Below is a small trained network, with its code and all its weights. Each question gives an input and a class and asks what happens when units are switched off, that is, made to give their printed mean instead of their output.

import numpy as np


def w(rows, s, z=0):
    codes = np.array(rows[::2]) - 128.0
    scale = np.full(codes.shape[1], s)
    scale[-1] = z or s
    return codes * scale


def norm(h):
    return h / np.sqrt((h * h).mean(-1, keepdims=True) + 1e-5)


def f(y):
    return y / 2 * (1 + np.tanh(0.7978845608 * (y + 0.044715 * y**3)))


def log_softmax(a):
    a = a - a.max(-1, keepdims=True)
    return a - np.log(np.exp(a).sum(-1, keepdims=True))


def net(x, mask):
    res = np.array(x, float).reshape(1, 3) / 4 @ E
    u = 0
    for l in range(4):
        y = f(norm(res) @ A[l][:, :-1].T + A[l][:, -1])
        res = res + np.where(mask[u : u + 3], y, B[l][:, -1]) @ B[l][:, :-1]
        u += 3
    return log_softmax(norm(res)[-1] @ U[:, :-1].T + U[:, -1])


A, B = {}, {}
E = w([
[112,124,53,42],'x0',
[190,117,56,211],'x1',
[64,254,85,159],'x2',
],0.0065)
A[0] = w([
[116,68,47,192,83],'L0N0',
[163,158,126,117,254],'L0N1',
[99,94,1,38,46],'L0N2',
],0.0072,0.0034)
B[0] = w([
[158,125,71,112,169],'L0N0',
[148,106,67,175,254],'L0N1',
[222,206,246,54,249],'L0N2',
],0.012,0.0022)
A[1] = w([
[97,110,104,122,3],'L1N0',
[148,128,187,255,136],'L1N1',
[60,81,111,124,41],'L1N2',
],0.0086,0.0046)
B[1] = w([
[104,123,229,101,85],'L1N0',
[202,193,146,1,254],'L1N1',
[104,101,128,97,97],'L1N2',
],0.0091,0.0037)
A[2] = w([
[138,32,131,101,67],'L2N0',
[7,116,225,78,101],'L2N1',
[139,144,229,175,5],'L2N2',
],0.011,0.0034)
B[2] = w([
[89,143,172,191,183],'L2N0',
[198,108,6,172,253],'L2N1',
[213,199,144,106,127],'L2N2',
],0.013,0.0043)
A[3] = w([
[49,251,79,154,225],'L3N0',
[241,30,254,177,208],'L3N1',
[43,160,211,22,4],'L3N2',
],0.0064,0.0032)
B[3] = w([
[56,1,238,97,193],'L3N0',
[24,149,143,101,253],'L3N1',
[207,78,39,96,121],'L3N2',
],0.0083,0.0051)
U = w([
[167,193,179,61,154],'0',
[152,103,24,172,6],'1',
[7,100,194,179,222],'2',
],0.017,0.0015)

Each question gives the input, the list of numbers given to net, and the class t.
The units are the neurons (one row each of A and B). Each row of codes is followed by its name. A weight is (code - 128) times the scale printed after its matrix; where a second scale follows, it is the last column's (A, B and U).
mask holds one flag per neuron, layer by layer. A switched-off neuron (its flag False) gives its mean, the last column of its row in B, instead of its output. The means were averaged over made-up inputs and are rounded, as every weight is.
A unit's drop is (log p(t) with every unit on - log p(t) with that unit switched off) / (log p(t) with every unit on - log p(t) with every unit switched off).
The circuit of an input: a set's keep is (log p(t) with only the set's units on - log p(t) with every unit switched off) / (log p(t) with every unit on - log p(t) with every unit switched off). Starting from all 12 units, units are removed one at a time, each time the one whose removal leaves the highest keep (on an exact tie, the one counted first), for as long as the keep stays at least 0.8.
circuit, biggest first: the units of the circuit, biggest drop first
unit that matters most: the unit with the biggest drop
k most important neurons: the k neurons with the biggest drops, biggest first
k most important neurons of layer l: the k neurons of layer l with the biggest drops, biggest first
drop when u is switched off: that unit's drop, to one decimal
input [5,-5,-8], class 2: circuit, biggest first -> (L1N1 L2N0)
input [0,-7,8], class 2: unit that matters most -> L3N0
input [8,5,1], class 0: 2 most important neurons -> (L0N2 L2N1)
input [1,5,-7], class 2: circuit, biggest first -> (L2N1 L3N1)
input [-3,-4,3], class 1: circuit, biggest first -> (L2N1 L0N2)
input [3,-4,-1], class 1: 2 most important neurons -> (L2N1 L1N1)
input [5,4,6], class 2: circuit, biggest first -> (L2N1 L3N0)
input [-5,3,-4], class 0: 3 most important neurons -> (L1N1 L2N1 L3N0)
input [-5,4,3], class 0: 2 most important neurons -> (L1N1 L2N1)
input [-5,-6,2], class 1: 2 most important neurons -> (L2N1 L0N2)
input [7,6,3], class 0: 2 most important neurons -> (L0N2 L2N1)
input [-5,4,1], class 0: 2 most important neurons -> (L1N1 L2N1)
input [6,5,6], class 0: 3 most important neurons -> (L0N2 L2N1 L2N0)
input [-7,3,4], class 0: unit that matters most -> L1N1
input [-1,-7,7], class 1: 2 most important neurons -> (L2N1 L3N1)
input [-2,4,5], class 2: 2 most important neurons -> (L2N1 L3N0)
input [-1,0,4], class 2: 2 most important neurons -> (L0N2 L2N1)
input [2,-7,8], class 2: 2 most important neurons of layer 3 -> (L3N0 L3N2)
input [6,3,-6], class 0: 2 most important neurons of layer 0 -> (L0N2 L0N0)
input [-4,3,-1], class 0: circuit, biggest first -> (L1N1)
input [-8,7,-2], class 0: drop when L2N1 is switched off -> 0.5
